Below is a small trained network, with its code and all its weights. Each question gives an input and a class and asks what happens when units are switched off, that is, made to give their printed mean instead of their output.

import numpy as np


def w(rows, s, z=0):
    codes = np.array(rows[::2]) - 128.0
    scale = np.full(codes.shape[1], s)
    scale[-1] = z or s
    return codes * scale


def f(y):
    return y / 2 * (1 + np.tanh(0.7978845608 * (y + 0.044715 * y**3)))


def log_softmax(a):
    a = a - a.max(-1, keepdims=True)
    return a - np.log(np.exp(a).sum(-1, keepdims=True))


def net(x, mask):
    res = np.array(x, float).reshape(1, 5) / 4 @ E
    y = f(res @ A[0][:, :-1].T + A[0][:, -1])
    res = res + np.where(mask, y, B[0][:, -1]) @ B[0][:, :-1]
    return log_softmax(res[-1] @ U[:, :-1].T + U[:, -1])


A, B = {}, {}
E = w([
[2,163,116,166],'x0',
[220,223,118,170],'x1',
[132,252,28,43],'x2',
[113,13,62,232],'x3',
[230,62,16,56],'x4',
],0.0056)
A[0] = w([
[154,125,145,136,86],'neuron 0',
[143,130,130,138,161],'neuron 1',
[95,133,188,86,162],'neuron 2',
[143,120,136,137,66],'neuron 3',
[71,114,139,132,122],'neuron 4',
[103,134,184,74,93],'neuron 5',
[195,124,159,143,64],'neuron 6',
[123,70,84,85,41],'neuron 7',
[104,107,113,148,74],'neuron 8',
[141,168,129,167,99],'neuron 9',
[168,125,141,137,115],'neuron 10',
[217,46,156,160,150],'neuron 11',
[47,96,115,105,55],'neuron 12',
[118,62,51,85,98],'neuron 13',
[95,140,168,108,111],'neuron 14',
[167,169,130,44,165],'neuron 15',
[129,109,115,103,52],'neuron 16',
[170,96,139,139,75],'neuron 17',
[51,69,129,104,94],'neuron 18',
[130,103,88,106,64],'neuron 19',
[112,142,170,110,13],'neuron 20',
[170,105,125,139,42],'neuron 21',
[177,119,170,131,58],'neuron 22',
[141,139,128,101,81],'neuron 23',
[149,156,133,88,138],'neuron 24',
[145,130,161,139,3],'neuron 25',
[131,135,121,81,87],'neuron 26',
[123,179,105,1,113],'neuron 27',
[179,108,71,165,106],'neuron 28',
],0.018,0.0053)
B[0] = w([
[115,107,121,148,132],'neuron 0',
[145,105,155,121,141],'neuron 1',
[110,170,187,62,191],'neuron 2',
[114,121,114,134,123],'neuron 3',
[120,194,100,109,174],'neuron 4',
[69,155,154,91,171],'neuron 5',
[79,105,123,126,163],'neuron 6',
[32,82,127,121,171],'neuron 7',
[136,152,88,115,144],'neuron 8',
[161,58,214,88,144],'neuron 9',
[119,102,146,128,149],'neuron 10',
[161,109,164,1,245],'neuron 11',
[80,224,124,153,177],'neuron 12',
[40,10,117,144,207],'neuron 13',
[90,176,153,90,164],'neuron 14',
[191,120,57,80,240],'neuron 15',
[109,104,115,136,129],'neuron 16',
[103,148,109,76,155],'neuron 17',
[173,204,131,127,199],'neuron 18',
[63,104,92,134,150],'neuron 19',
[62,157,116,141,138],'neuron 20',
[102,137,127,103,144],'neuron 21',
[77,112,84,133,152],'neuron 22',
[124,144,87,128,140],'neuron 23',
[155,136,106,85,180],'neuron 24',
[91,117,101,167,124],'neuron 25',
[149,124,98,130,150],'neuron 26',
[209,110,38,76,249],'neuron 27',
[87,73,122,106,188],'neuron 28',
],0.031,0.011)
U = w([
[77,51,166,20,155],'0',
[129,31,120,148,49],'1',
[180,192,176,64,129],'2',
[114,68,45,165,43],'3',
[167,43,215,180,3],'4',
[243,112,182,148,235],'5',
[172,62,109,3,195],'6',
],0.0057,0.0052)

Each question gives the input, the list of numbers given to net, and the class t.
The units are the neurons (one row each of A and B). Each row of codes is followed by its name. A weight is (code - 128) times the scale printed after its matrix; where a second scale follows, it is the last column's (A, B and U).
mask holds one flag per neuron, in row order. A switched-off neuron (its flag False) gives its mean, the last column of its row in B, instead of its output. The means were averaged over made-up inputs and are rounded, as every weight is.
A unit's drop is (log p(t) with every unit on - log p(t) with that unit switched off) / (log p(t) with every unit on - log p(t) with every unit switched off).
The circuit of an input: a set's keep is (log p(t) with only the set's units on - log p(t) with every unit switched off) / (log p(t) with every unit on - log p(t) with every unit switched off). Starting from the 12 units with the biggest drops (on a tie, the unit counted first), units are removed one at a time, each time the one whose removal leaves the highest keep (on an exact tie, the one counted first), for as long as the keep stays at least 0.8.
circuit, biggest first: the units of the circuit, biggest drop first
most important unit: the unit with the biggest drop
top k neurons: the k neurons with the biggest drops, biggest first
drop when u is switched off: that unit's drop, to one decimal
input [-3,-2,-6,-5,-2], class 0: most important unit -> neuron 27
input [-5,2,-1,3,-4], class 0: top 3 neurons -> neuron 27; neuron 15; neuron 18
input [3,-6,6,6,-1], class 3: top 2 neurons -> neuron 11; neuron 13
input [-1,6,-2,6,1], class 0: top 3 neurons -> neuron 27; neuron 15; neuron 28
input [8,6,3,5,1], class 5: top 3 neurons -> neuron 13; neuron 11; neuron 7
input [8,6,8,6,-4], class 5: top 2 neurons -> neuron 13; neuron 11
input [4,-8,0,1,3], class 0: top 4 neurons -> neuron 13; neuron 27; neuron 7; neuron 15
input [-5,-8,-5,-6,0], class 2: top 3 neurons -> neuron 13; neuron 18; neuron 28
input [-4,-2,-1,2,-2], class 0: top 3 neurons -> neuron 27; neuron 15; neuron 18
input [-7,5,6,6,-5], class 0: top 4 neurons -> neuron 27; neuron 15; neuron 18; neuron 28
input [3,6,4,1,-5], class 5: top 2 neurons -> neuron 11; neuron 13
input [5,8,4,7,5], class 1: top 2 neurons -> neuron 11; neuron 2
input [3,-6,8,7,1], class 3: drop when neuron 11 is switched off -> 0.2
input [-1,3,8,7,-8], class 4: drop when neuron 18 is switched off -> 0.1
input [-6,-6,-4,-7,-6], class 2: drop when neuron 7 is switched off -> 0.1
input [-5,6,-5,8,-2], class 0: circuit, biggest first -> neuron 27
input [-2,-8,-2,-1,0], class 2: drop when neuron 18 is switched off -> 0.3
